Below is a small trained network, with its code and all its weights. Each question gives an input and a class and asks what happens when units are switched off, that is, made to give their printed mean instead of their output.

import numpy as np


def w(rows, s, z=0):
    codes = np.array(rows[::2]) - 128.0
    scale = np.full(codes.shape[1], s)
    scale[-1] = z or s
    return codes * scale


def norm(h):
    return h / np.sqrt((h * h).mean(-1, keepdims=True) + 1e-5)


def f(y):
    return np.maximum(y, 0)


def log_softmax(a):
    a = a - a.max(-1, keepdims=True)
    return a - np.log(np.exp(a).sum(-1, keepdims=True))


def net(x, mask):
    res = np.array(x, float).reshape(1, 8) / 4 @ E
    u = 0
    for l in range(4):
        y = f(norm(res) @ A[l][:, :-1].T + A[l][:, -1])
        res = res + np.where(mask[u : u + 3], y, B[l][:, -1]) @ B[l][:, :-1]
        u += 3
    return log_softmax(norm(res)[-1] @ U[:, :-1].T + U[:, -1])


A, B = {}, {}
E = w([
[182,120,171,196,129,116,51,62,132],'x0',
[100,195,194,103,78,200,169,65,116],'x1',
[121,130,121,121,120,135,129,118,123],'x2',
[146,131,113,129,173,190,117,126,202],'x3',
[129,128,132,128,126,124,135,133,129],'x4',
[136,128,141,153,125,100,140,145,145],'x5',
[159,166,89,86,188,89,176,76,144],'x6',
[222,156,116,2,19,95,108,148,200],'x7',
],0.0088)
A[0] = w([
[57,94,167,196,204,143,161,106,138,149],'0.n0',
[152,64,136,93,147,88,204,56,132,25],'0.n1',
[149,164,119,136,80,62,143,141,1,3],'0.n2',
],0.0076,0.0036)
B[0] = w([
[161,143,91,88,89,115,124,123,127,255],'0.n0',
[158,179,140,63,234,135,67,131,82,148],'0.n1',
[156,239,93,193,120,252,41,145,208,163],'0.n2',
],0.016,0.0067)
A[1] = w([
[53,53,206,144,81,160,80,194,95,52],'1.n0',
[67,103,113,253,221,174,199,103,43,28],'1.n1',
[49,107,86,62,98,107,164,177,56,4],'1.n2',
],0.0082,0.0032)
B[1] = w([
[167,130,209,59,242,100,104,211,98,253],'1.n0',
[238,153,106,8,31,106,193,109,199,219],'1.n1',
[114,85,129,77,153,139,35,65,138,228],'1.n2',
],0.012,0.0029)
A[2] = w([
[30,162,96,67,146,106,184,199,122,7],'2.n0',
[93,201,87,116,146,195,123,203,210,201],'2.n1',
[47,204,255,109,109,159,188,55,155,162],'2.n2',
],0.0077,0.0021)
B[2] = w([
[101,105,235,122,96,149,77,48,122,167],'2.n0',
[125,81,111,194,173,198,78,65,75,253],'2.n1',
[2,80,52,146,177,67,73,215,177,208],'2.n2',
],0.0099,0.0062)
A[3] = w([
[85,112,134,63,121,35,69,69,135,252],'3.n0',
[156,113,154,48,42,138,135,218,207,23],'3.n1',
[77,95,83,132,42,74,254,175,129,32],'3.n2',
],0.006,0.0034)
B[3] = w([
[117,65,179,239,81,115,192,173,7,254],'3.n0',
[145,203,81,80,107,118,142,138,46,164],'3.n1',
[118,139,150,146,165,28,96,145,140,132],'3.n2',
],0.013,0.0063)
U = w([
[168,147,70,44,6,144,186,138,156,62],'0',
[120,143,90,140,152,195,80,115,217,127],'1',
[120,103,139,142,126,150,121,129,108,201],'2',
[122,98,121,148,122,161,129,139,115,159],'3',
[74,97,78,132,137,85,127,190,158,188],'4',
[113,75,206,126,104,124,113,67,133,140],'5',
[120,116,138,127,124,148,124,121,120,137],'6',
[139,172,185,67,211,131,137,171,108,5],'7',
],0.013,0.0029)

Each question gives the input, the list of numbers given to net, and the class t.
The units are the neurons (one row each of A and B). Each row of codes is followed by its name. A weight is (code - 128) times the scale printed after its matrix; where a second scale follows, it is the last column's (A, B and U).
mask holds one flag per neuron, layer by layer. A switched-off neuron (its flag False) gives its mean, the last column of its row in B, instead of its output. The means were averaged over made-up inputs and are rounded, as every weight is.
A unit's drop is (log p(t) with every unit on - log p(t) with that unit switched off) / (log p(t) with every unit on - log p(t) with every unit switched off).
The circuit of an input: a set's keep is (log p(t) with only the set's units on - log p(t) with every unit switched off) / (log p(t) with every unit on - log p(t) with every unit switched off). Starting from all 12 units, units are removed one at a time, each time the one whose removal leaves the highest keep (on an exact tie, the one counted first), for as long as the keep stays at least 0.8.
circuit, biggest first: the units of the circuit, biggest drop first
most important unit: the unit with the biggest drop
top k neurons: the k neurons with the biggest drops, biggest first
k most important neurons of layer l: the k neurons of layer l with the biggest drops, biggest first
input [-6,3,5,-2,-3,6,5,-4], class 5: circuit, biggest first -> [2.n0]
input [-1,0,7,4,2,-3,-8,4], class 7: top 2 neurons -> [1.n0; 0.n0]
input [-7,-8,3,8,-4,3,-2,-3], class 1: top 3 neurons -> [3.n0; 2.n1; 2.n2]
input [-2,5,0,0,-3,-7,7,5], class 6: 2 most important neurons of layer 0 -> [0.n0; 0.n1]
input [4,2,-4,-4,-3,1,7,6], class 7: top 2 neurons -> [0.n1; 0.n0]
input [-8,-7,1,8,8,2,-7,4], class 1: top 3 neurons -> [2.n1; 3.n0; 2.n2]
input [4,-5,5,-2,2,4,-3,-6], class 0: top 3 neurons -> [1.n1; 2.n2; 2.n1]
input [3,-4,-4,3,4,6,-8,-1], class 7: top 2 neurons -> [1.n0; 0.n2]
input [8,4,0,-8,-6,5,-6,-2], class 1: circuit, biggest first -> [0.n2; 3.n0]
input [2,1,5,-3,0,-5,-1,-5], class 0: top 2 neurons -> [2.n1; 2.n2]
input [-2,-2,-6,-2,5,-6,8,4], class 7: 2 most important neurons of layer 2 -> [2.n2; 2.n1]
input [-1,5,4,-8,-2,7,6,-7], class 1: circuit, biggest first -> [0.n2; 3.n0]
input [-5,-2,-1,-2,-8,-7,2,4], class 3: top 2 neurons -> [3.n0; 0.n0]
input [8,2,4,6,8,-1,8,-8], class 0: circuit, biggest first -> [1.n1]
input [-2,7,-5,-8,4,-5,-3,3], class 1: top 2 neurons -> [0.n2; 3.n0]
input [-2,1,-7,0,-2,-5,5,5], class 2: circuit, biggest first -> [0.n0; 1.n1; 3.n0]
input [-3,-4,0,7,-7,6,1,6], class 1: circuit, biggest first -> [2.n1; 0.n0]
input [-8,-6,-7,6,-3,-2,3,-1], class 5: top 3 neurons -> [2.n0; 0.n2; 2.n2]
input [-2,-6,-1,-2,7,3,8,4], class 7: 2 most important neurons of layer 0 -> [0.n1; 0.n0]
input [0,2,-1,-7,-4,-1,-1,2], class 1: circuit, biggest first -> [0.n2]
input [-7,-6,1,-6,8,6,5,2], class 3: top 3 neurons -> [2.n0; 0.n2; 1.n0]
input [-3,6,4,2,-7,5,-1,4], class 3: top 2 neurons -> [2.n1; 3.n0]
input [-1,2,3,8,6,-7,4,-8], class 0: top 2 neurons -> [1.n1; 0.n2]
input [-7,-1,-1,5,-1,7,3,-5], class 5: top 2 neurons -> [0.n0; 2.n0]
input [-2,8,7,-2,-2,2,-7,-1], class 4: 2 most important neurons of layer 2 -> [2.n2; 2.n1]
input [4,6,-5,-7,1,4,6,-7], class 0: 2 most important neurons of layer 2 -> [2.n1; 2.n0]
input [-5,1,-1,-2,-7,-3,3,4], class 3: most important unit -> 3.n0
input [-7,-1,-2,6,-3,-7,2,2], class 5: 2 most important neurons of layer 2 -> [2.n0; 2.n2]
